Below is a small trained network, with its code and all its weights. Each question gives an input and a class and asks what happens when units are switched off, that is, made to give their printed mean instead of their output.

import numpy as np


def w(rows, s, z=0):
    codes = np.array(rows[::2]) - 128.0
    scale = np.full(codes.shape[1], s)
    scale[-1] = z or s
    return codes * scale


def norm(h):
    return h / np.sqrt((h * h).mean(-1, keepdims=True) + 1e-5)


def f(y):
    return np.maximum(y, 0)


def log_softmax(a):
    a = a - a.max(-1, keepdims=True)
    return a - np.log(np.exp(a).sum(-1, keepdims=True))


def net(x, mask):
    res = np.array(x, float).reshape(1, 3) / 4 @ E
    u = 0
    for l in range(3):
        y = f(norm(res) @ A[l][:, :-1].T + A[l][:, -1])
        res = res + np.where(mask[u : u + 6], y, B[l][:, -1]) @ B[l][:, :-1]
        u += 6
    return log_softmax(norm(res)[-1] @ U[:, :-1].T + U[:, -1])


A, B = {}, {}
E = w([
[12,195,93,82],'x0',
[204,102,1,85],'x1',
[120,2,156,62],'x2',
],0.008)
A[0] = w([
[174,42,145,122,107],'L0N1',
[167,127,5,131,137],'L0N2',
[146,52,93,26,110],'L0N3',
[189,36,155,91,224],'L0N4',
[136,217,167,123,5],'L0N5',
[62,170,112,91,96],'L0N6',
],0.011,0.0017)
B[0] = w([
[181,96,150,108,220],'L0N1',
[93,142,155,113,245],'L0N2',
[103,250,59,138,233],'L0N3',
[178,112,104,122,253],'L0N4',
[187,138,132,153,183],'L0N5',
[76,68,156,111,209],'L0N6',
],0.016,0.0061)
A[1] = w([
[234,107,107,159,94],'L1N1',
[199,199,145,167,124],'L1N2',
[125,183,190,161,206],'L1N3',
[148,185,166,246,27],'L1N4',
[63,135,125,129,2],'L1N5',
[211,112,58,50,248],'L1N6',
],0.012,0.0038)
B[1] = w([
[141,71,168,118,219],'L1N1',
[77,45,137,100,215],'L1N2',
[151,143,81,170,202],'L1N3',
[82,86,11,169,186],'L1N4',
[146,136,104,68,158],'L1N5',
[114,195,179,166,254],'L1N6',
],0.013,0.0086)
A[2] = w([
[105,169,76,240,205],'L2N1',
[46,171,63,127,3],'L2N2',
[183,73,255,114,55],'L2N3',
[153,227,102,101,230],'L2N4',
[236,207,133,56,16],'L2N5',
[82,146,16,101,34],'L2N6',
],0.0098,0.002)
B[2] = w([
[123,55,30,184,251],'L2N1',
[254,61,203,94,251],'L2N2',
[144,189,162,212,254],'L2N3',
[116,183,36,89,237],'L2N4',
[8,181,96,214,204],'L2N5',
[194,90,218,97,243],'L2N6',
],0.0084,0.0055)
U = w([
[68,93,140,37,143],'0',
[85,187,24,140,251],'1',
[191,147,155,122,2],'2',
[40,92,209,186,107],'3',
[216,113,205,252,206],'4',
[120,16,12,255,201],'5',
[198,153,75,85,79],'6',
],0.014,0.0075)

Each question gives the input, the list of numbers given to net, and the class t.
The units are the neurons (one row each of A and B). Each row of codes is followed by its name. A weight is (code - 128) times the scale printed after its matrix; where a second scale follows, it is the last column's (A, B and U).
mask holds one flag per neuron, layer by layer. A switched-off neuron (its flag False) gives its mean, the last column of its row in B, instead of its output. The means were averaged over made-up inputs and are rounded, as every weight is.
A unit's drop is (log p(t) with every unit on - log p(t) with that unit switched off) / (log p(t) with every unit on - log p(t) with every unit switched off).
The circuit of an input: a set's keep is (log p(t) with only the set's units on - log p(t) with every unit switched off) / (log p(t) with every unit on - log p(t) with every unit switched off). Starting from the 12 units with the biggest drops (on a tie, the unit counted first), units are removed one at a time, each time the one whose removal leaves the highest keep (on an exact tie, the one counted first), for as long as the keep stays at least 0.8.
circuit, biggest first: the units of the circuit, biggest drop first
unit that matters most: the unit with the biggest drop
top k neurons: the k neurons with the biggest drops, biggest first
top k neurons in layer l: the k neurons of layer l with the biggest drops, biggest first
input [3,7,-5], class 6: top 2 neurons : [L0N2 L0N4]
input [7,8,-2], class 0: circuit, biggest first : [L0N2 L0N6 L2N6]
input [4,2,-2], class 0: unit that matters most : L0N6
input [2,1,-3], class 6: top 3 neurons : [L0N6 L0N1 L1N5]
input [3,4,-5], class 6: top 2 neurons in layer 0 : [L0N4 L0N3]
input [2,5,-6], class 6: top 3 neurons in layer 2 : [L2N2 L2N6 L2N4]
input [4,0,-4], class 6: top 2 neurons : [L0N6 L1N5]
input [2,-4,0], class 5: top 2 neurons : [L1N3 L0N5]
input [4,3,-5], class 6: top 2 neurons : [L1N6 L1N2]
input [8,3,-8], class 6: top 3 neurons in layer 2 : [L2N2 L2N6 L2N5]
input [-6,8,1], class 1: circuit, biggest first : [L0N3 L1N6 L2N4]
input [4,0,-3], class 6: top 4 neurons : [L0N6 L1N5 L1N2 L1N1]
input [1,-1,0], class 3: top 2 neurons : [L0N6 L0N3]
input [5,-8,-1], class 5: top neuron : [L0N5]
input [5,8,-8], class 6: circuit, biggest first : [L2N6 L0N3]
input [5,3,2], class 0: top 2 neurons in layer 1 : [L1N6 L1N3]
input [8,3,4], class 0: top 3 neurons in layer 0 : [L0N6 L0N4 L0N5]
input [4,-4,-2], class 5: top 3 neurons : [L0N5 L2N1 L1N3]
input [7,3,-4], class 0: top 2 neurons : [L0N6 L0N3]
input [4,2,-8], class 5: top 2 neurons in layer 0 : [L0N5 L0N3]
input [7,2,8], class 1: top 3 neurons : [L0N3 L1N2 L1N1]
input [6,5,-5], class 6: unit that matters most : L1N2
input [-8,5,6], class 4: top 2 neurons : [L1N1 L1N6]
input [-3,5,-2], class 1: top 4 neurons : [L0N2 L0N3 L0N5 L2N2]
input [-2,1,6], class 1: top 2 neurons : [L0N3 L2N5]
input [8,8,-3], class 0: top 2 neurons in layer 0 : [L0N6 L0N2]
input [6,3,-5], class 6: unit that matters most : L1N2
input [5,-5,6], class 0: top 2 neurons in layer 2 : [L2N3 L2N5]
input [8,6,-6], class 0: top 2 neurons in layer 1 : [L1N6 L1N3]
